Moves between items:
PQ ru CQ
PQ pe GS
PQ gu NT
PQ vi BR
PQ ke NJ
PQ zu CJ
HJ ru BZ
HJ pe RZ
HJ gu DD
HJ vi RQ
HJ ke CN
HJ zu PP
ZP ru JJ
ZP pe ZM
ZP gu NJ
ZP vi DZ
ZP ke NT
ZP zu TB
HS ru NJ
HS pe RN
HS gu JJ
HS vi DG
HS ke CQ
HS zu TH
MD ru FJ
MD pe BC
MD gu QN
MD vi HQ
MD ke FZ
MD zu FB
NL ru PP
NL pe GH
NL vi MR
NL ke LM
NL zu BZ
ZM ru JF
ZM pe ZP
ZM gu TM
ZM vi LZ
ZM ke PZ
ZM zu TQ
HG ru DT
HG pe SF
HG gu TQ
HG vi LM
HG ke MR
HG zu TM
JZ ru BL
JZ pe HQ
JZ gu HT
JZ vi BC
JZ ke BP
JZ zu TC
RN ru TM
RN pe HS
RN gu JF
RN vi CN
RN ke RQ
RN zu DT
JF ru ZM
JF pe JJ
JF gu RN
JF vi LL
JF ke FB
JF zu FZ
CQ ru PQ
CQ pe RQ
CQ gu QM
CQ vi RZ
CQ ke HS
CQ zu NF
LZ ru LL
LZ pe DZ
LZ gu SD
LZ vi ZM
LZ ke GZ
LZ zu QZ
FC ru QZ
FC pe BP
FC gu PM
FC vi FZ
FC ke HQ
FC zu LL
NJ ru HS
NJ pe TM
NJ gu ZP
NJ vi GG
NJ ke PQ
NJ zu SF
QZ ru FC
QZ pe HC
QZ gu LM
QZ vi TQ
QZ zu LZ
NF ru CJ
NF pe QN
NF gu BC
NF vi HT
NF ke TH
NF zu CQ
GS ru RQ
GS pe PQ
GS gu PZ
GS vi BZ
GS ke TM
GS zu MR
PZ ru FB
PZ pe NT
PZ gu GS
PZ vi GZ
PZ ke ZM
PZ zu FJ
PB ru CP
PB pe PM
PB gu BP
PB vi TH
PB ke HT
PB zu DG
FB ru PZ
FB pe QM
FB gu RQ
FB vi DD
FB ke JF
FB zu MD
QN ru MR
QN pe NF
QN gu MD
QN vi PP
QN ke DT
QN zu RQ
ZH ru TC
ZH pe GZ
ZH gu BR
ZH vi NT
ZH ke DZ
ZH zu BL
LL ru LZ
LL pe RP
LL gu CN
LL vi JF
LL ke DD
LL zu FC
NT ru QM
NT pe PZ
NT gu PQ
NT vi ZH
NT ke ZP
NT zu GP
TB ru MC
TB pe TQ
TB gu SF
TB vi HC
TB ke GP
TB zu ZP
GH ru HT
GH pe NL
GH gu BL
GH vi CJ
GH ke CP
GH zu BR
SD ru CN
SD pe GG
SD gu LZ
SD vi TM
SD ke BZ
SD zu LM
FJ ru MD
FJ pe GP
FJ gu MR
FJ ke TQ
FJ zu PZ
DG ru GG
DG pe CN
DG gu RP
DG vi HS
DG ke RZ
DG zu PB
CP ru PB
CP pe LM
CP gu HC
CP vi SF
CP ke GH
CP zu GG
DD ru GZ
DD pe TC
DD gu HJ
DD vi FB
DD ke LL
DD zu HQ
GP ru BC
GP pe FJ
GP gu CJ
GP vi BL
GP ke TB
GP zu NT
TC ru ZH
TC pe DD
TC gu RZ
TC vi QM
TC ke RP
TC zu JZ
TM ru RN
TM pe NJ
TM gu ZM
TM vi SD
TM ke GS
TM zu HG
TQ ru FZ
TQ pe TB
TQ gu HG
TQ vi QZ
TQ ke FJ
TQ zu ZM
BR ru RZ
BR pe BZ
BR gu ZH
BR vi PQ
BR ke GG
BR zu GH
GZ ru DD
GZ pe ZH
GZ gu BZ
GZ vi PZ
GZ ke LZ
GG ru DG
GG pe SD
GG gu DZ
GG vi NJ
GG ke BR
GG zu CP
BL ru JZ
BL gu GH
BL vi GP
BL ke HC
BL zu ZH
BZ ru HJ
BZ pe BR
BZ gu GZ
BZ vi GS
BZ ke SD
BZ zu NL
MR ru QN
MR pe CJ
MR gu FJ
MR vi NL
MR ke HG
MR zu GS
RQ ru GS
RQ pe CQ
RQ gu FB
RQ vi HJ
RQ ke RN
RQ zu QN
PP ru NL
PP pe HT
PP gu HQ
PP vi QN
PP ke PM
PP zu HJ
FZ ru TQ
FZ pe MC
FZ gu DT
FZ vi FC
FZ ke MD
FZ zu JF
HQ pe JZ
HQ gu PP
HQ vi MD
HQ ke FC
HQ zu DD
BP ru HC
BP pe FC
BP gu PB
BP vi MC
BP ke JZ
BP zu RP
CN ru SD
CN pe DG
CN gu LL
CN vi RN
CN ke HJ
CN zu PM
SF ru TH
SF pe HG
SF gu TB
SF vi CP
SF ke CJ
SF zu NJ
TH ru SF
TH pe DT
TH gu MC
TH vi PB
TH ke NF
TH zu HS
PM ru LM
PM pe PB
PM gu FC
PM vi DT
PM ke PP
PM zu CN
QM ru NT
QM pe FB
QM gu CQ
QM vi TC
QM ke JJ
QM zu BC
RP ru DZ
RP pe LL
RP gu DG
RP vi JJ
RP ke TC
RP zu BP
HC ru BP
HC pe QZ
HC gu CP
HC vi TB
HC ke BL
HC zu DZ
DZ ru RP
DZ pe LZ
DZ gu GG
DZ vi ZP
DZ ke ZH
DZ zu HC
BC ru GP
BC pe MD
BC gu NF
BC vi JZ
BC ke MC
BC zu QM
CJ ru NF
CJ pe MR
CJ gu GP
CJ vi GH
CJ ke SF
CJ zu PQ
MC ru TB
MC pe FZ
MC gu TH
MC vi BP
MC ke BC
MC zu JJ
HT ru GH
HT pe PP
HT gu JZ
HT vi NF
HT ke PB
HT zu RZ
LM ru PM
LM pe CP
LM gu QZ
LM vi HG
LM ke NL
LM zu SD
DT ru HG
DT pe TH
DT gu FZ
DT vi PM
DT ke QN
DT zu RN
RZ ru BR
RZ pe HJ
RZ gu TC
RZ vi CQ
RZ ke DG
RZ zu HT
JJ ru ZP
JJ pe JF
JJ gu HS
JJ vi RP
JJ ke QM
JJ zu MC

In the rows, 155 stands for zero.

The rows follow the links: the fewer symbols apart two items are, the more alike their rows tend to be.

Rows with their items:
151 173 184 149 69 155 162 191 198 195 185 189 74 95 182 173 208 219 180 125 174 177 150 155 200 134 149 127 187 159 204 57 167 127 52 200 159 182 114 132 170 211 180 191 220 151 210 193 206 116 152 184 114: LM
169 150 149 115 265 161 169 118 173 112 138 183 227 191 148 141 185 93 112 201 165 180 153 99 106 148 211 182 132 143 128 239 129 153 175 121 143 115 233 138 133 43 128 130 142 134 71 111 101 214 158 162 182: FB
178 130 119 58 284 146 136 99 193 89 116 148 155 140 162 128 215 140 123 133 129 135 133 215 121 145 219 121 141 146 147 203 143 202 139 150 132 148 135 199 139 101 150 170 123 103 81 118 134 222 212 88 107: DD
64 164 163 191 140 59 200 146 173 186 185 216 138 191 145 188 144 144 139 185 209 163 168 54 209 171 238 104 197 206 178 160 176 107 159 107 221 145 176 108 182 161 140 167 214 177 206 166 104 139 164 172 175: TQ
123 153 206 134 240 126 191 104 101 95 142 179 88 138 115 119 223 181 109 193 197 143 129 142 200 157 235 60 177 148 178 119 140 165 174 136 175 149 61 145 127 175 138 191 201 156 193 152 164 181 210 109 95: LZ
196 174 131 122 87 185 68 178 214 180 188 110 166 100 216 179 116 186 188 90 75 128 141 248 81 117 107 193 154 144 143 161 161 195 101 210 133 191 155 235 181 204 208 165 115 121 128 138 166 128 185 162 166: HT
175 141 127 105 114 164 104 204 279 157 212 182 160 78 216 168 186 182 187 85 105 177 129 213 113 127 157 189 134 163 161 128 165 139 27 208 119 211 191 171 157 150 193 177 156 113 120 128 166 130 190 139 132: PP
119 135 126 237 202 158 124 125 94 127 103 113 111 214 69 128 110 113 149 214 148 134 183 80 143 213 162 165 120 131 150 234 126 200 276 113 180 112 151 177 156 113 157 147 141 166 160 59 139 182 150 140 160: JJ
188 154 186 228 136 191 214 198 36 152 130 138 136 192 92 118 144 159 179 206 219 185 178 115 220 193 105 175 162 138 166 124 151 139 218 150 179 126 142 93 159 175 117 148 182 218 192 213 218 140 67 217 176: NJ
119 183 160 123 134 76 174 90 114 196 121 157 210 129 205 155 97 135 178 93 141 93 137 244 133 129 219 82 135 160 155 158 172 192 159 144 180 155 116 182 159 240 92 165 136 128 208 186 68 163 236 113 184: BL
131 155 179 155 201 134 183 92 47 140 106 143 92 163 94 123 144 152 115 184 153 123 149 162 179 186 172 70 168 126 166 143 142 191 239 121 181 130 34 165 149 190 116 169 149 179 219 146 169 168 199 103 110: DZ

Each walk starts at a row. The symbols on each line, taken left to right, move it on to the next item.
Answer with the item's row; about right is enough.
new walk
102 163 166 133 165 77 223 133 178 185 175 203 273 176 202 197 161 100 120 137 173 172 140 108 171 126 241 103 167 195 134 170 192 104 142 106 179 135 210 102 172 130 98 133 173 168 158 224 47 179 183 170 203
gu vi ru ru vi: 176 178 185 123 83 139 198 196 199 199 213 206 248 163 226 179 166 170 178 131 196 186 146 145 193 121 135 174 189 185 130 126 200 83 77 177 172 171 253 77 176 164 136 139 190 190 170 244 128 147 106 211 201
gu ru gu zu zu ru vi: 172 160 173 99 94 146 186 172 216 172 208 202 188 85 250 175 208 195 188 93 164 164 132 233 137 110 145 149 185 164 182 69 172 126 42 192 133 206 152 139 169 210 155 182 181 142 179 244 149 119 162 186 154
new walk
109 135 128 137 143 100 72 139 237 177 177 177 35 107 159 196 171 151 156 138 124 144 170 154 121 155 221 95 167 162 205 184 160 180 110 141 189 190 113 220 177 139 201 212 184 100 162 67 154 161 225 83 123
ke vi ke zu gu gu gu zu: 154 145 124 207 88 169 123 241 262 182 216 167 115 165 158 203 174 189 177 175 152 202 168 57 161 162 114 210 178 190 159 147 182 94 118 161 152 173 247 105 198 132 225 175 202 163 136 104 193 99 127 191 164
gu pe ru ke vi vi ru ru zu: 161 165 171 152 205 136 232 99 38 141 92 140 246 223 153 122 133 94 136 190 185 130 159 145 148 160 187 127 139 131 124 206 164 179 223 107 175 99 168 126 140 137 67 110 117 192 153 188 76 197 139 171 203
new walk
225 156 161 159 177 227 108 209 202 120 156 132 55 144 112 138 217 203 149 181 148 193 140 165 192 167 126 173 170 142 193 106 111 159 129 197 110 194 110 156 136 125 227 179 171 141 143 97 263 148 150 125 80
ke pe vi pe ru pe: 216 164 162 142 154 226 231 168 71 139 134 127 261 187 159 113 144 152 169 167 192 170 168 186 165 147 81 205 149 138 127 121 157 148 163 168 143 144 192 111 129 171 106 109 149 200 137 241 148 178 82 229 208
gu zu gu pe ru pe zu: 239 138 116 167 176 253 146 201 128 111 144 97 218 191 150 145 120 139 175 173 132 182 156 170 113 160 88 274 110 126 115 190 121 164 170 196 120 132 217 148 140 118 164 113 108 153 91 154 175 163 101 206 167
new walk
204 116 142 198 173 232 142 220 181 115 202 155 89 161 99 148 197 180 150 209 191 214 173 69 181 165 116 255 139 163 183 181 123 106 141 159 137 142 205 110 144 103 208 150 191 156 133 122 247 161 87 182 149
gu gu vi ru vi gu gu gu: 114 143 190 184 233 120 216 122 87 113 123 181 127 209 106 117 180 125 103 209 240 177 179 58 214 185 228 121 174 161 174 168 136 129 200 118 179 127 146 77 142 122 118 152 199 158 189 186 145 184 140 160 180
ru pe ke gu zu: 175 182 106 173 72 190 118 210 198 184 189 143 233 166 189 179 96 153 192 132 117 171 163 139 89 148 67 240 145 180 96 200 171 159 133 186 133 187 266 167 178 125 187 132 103 162 108 138 155 126 134 200 221
new walk
182 150 116 95 235 153 126 108 122 120 93 118 175 159 136 139 134 127 122 150 113 117 143 217 105 148 154 126 125 114 147 203 119 236 208 144 139 123 110 237 110 119 147 148 71 132 115 82 128 213 220 83 142
ru vi gu ke ke ru vi pe vi: 256 136 156 130 185 225 149 206 219 118 150 166 224 171 162 128 214 147 137 177 160 223 140 140 129 150 107 264 146 164 115 171 156 138 136 186 106 144 230 109 118 87 170 105 168 122 70 181 172 176 116 192 173
vi pe ke gu pe: 134 145 145 120 265 134 105 128 193 107 130 168 45 145 99 149 203 144 110 187 156 149 134 136 168 179 218 120 162 159 209 169 112 171 175 143 152 140 93 207 141 107 191 192 153 127 148 41 200 188 204 83 82
new walk
79 132 99 176 121 92 74 141 179 191 132 138 68 136 142 165 95 169 173 161 96 100 200 164 116 184 207 149 124 147 187 198 137 214 171 148 174 148 113 247 186 194 198 183 134 122 205 61 170 148 216 74 149
gu zu ke vi gu zu: 101 156 76 165 132 99 145 136 167 178 142 138 257 193 185 173 87 105 165 136 131 128 168 126 86 162 159 171 136 157 112 232 185 166 185 118 171 126 239 181 189 113 127 129 99 132 101 94 62 142 174 141 226
gu zu ke gu ru ke zu ke: 47 176 149 244 119 72 172 126 83 225 152 156 158 208 137 160 87 127 183 175 181 118 185 92 180 175 203 102 180 175 140 165 160 146 244 88 212 114 182 146 206 156 127 149 163 196 211 161 106 139 151 143 209
new walk
161 140 136 191 70 197 61 199 195 186 181 131 52 110 164 186 130 210 213 111 93 163 160 196 117 152 108 193 148 169 183 125 170 195 123 203 140 197 122 217 172 209 242 196 147 132 188 89 217 113 168 140 158
gu pe zu zu zu ru gu pe: 192 155 210 191 147 222 154 173 52 150 121 119 87 133 122 114 178 211 170 156 169 161 153 209 200 177 98 129 157 113 169 61 153 161 188 188 135 160 43 145 134 207 165 167 181 223 211 170 254 142 119 153 92
ke vi ke zu gu gu gu zu: 113 154 161 209 193 125 207 111 18 156 88 138 160 213 103 119 119 108 150 222 196 137 180 80 186 191 192 118 156 149 152 160 137 184 269 111 193 91 121 126 149 141 87 145 168 179 205 174 140 176 140 163 187
new walk
158 152 206 122 230 132 230 114 113 107 124 176 257 209 172 129 186 111 108 189 207 166 168 123 175 151 224 143 146 155 122 180 155 120 179 123 160 107 200 106 110 121 69 121 179 158 143 227 79 190 138 177 188
ke pe ru gu zu ru: 132 185 165 251 57 154 175 188 104 214 176 132 158 162 144 167 94 189 199 171 187 157 180 110 200 157 89 176 186 174 150 105 202 142 174 138 177 151 204 110 185 207 178 137 156 220 210 196 185 87 88 213 181
ru vi zu gu gu vi vi: 207 141 125 191 165 235 77 200 145 125 143 84 54 128 103 142 165 202 151 163 112 158 170 192 148 169 76 191 147 137 173 128 102 214 186 189 128 167 94 190 125 147 217 177 112 159 135 92 263 142 139 132 108
new walk
245 169 189 117 181 224 201 154 69 121 107 129 199 121 168 122 192 191 161 113 144 131 136 278 143 119 88 138 150 112 136 88 166 191 160 192 119 171 95 159 117 196 116 130 120 199 150 238 166 146 150 159 122
zu vi vi ke ru ke gu: 126 153 121 115 141 113 86 118 163 163 149 135 188 143 188 165 106 140 168 98 92 91 159 224 86 151 197 147 130 166 144 211 148 206 129 156 165 162 141 254 187 173 174 158 90 96 159 90 114 147 227 74 190
ru gu zu ru pe vi vi: 266 142 171 91 184 233 132 181 246 85 157 148 153 103 155 132 237 170 122 126 135 174 128 250 129 115 114 201 134 144 165 126 142 156 87 206 89 178 152 183 122 121 195 157 142 133 69 144 199 183 156 144 111
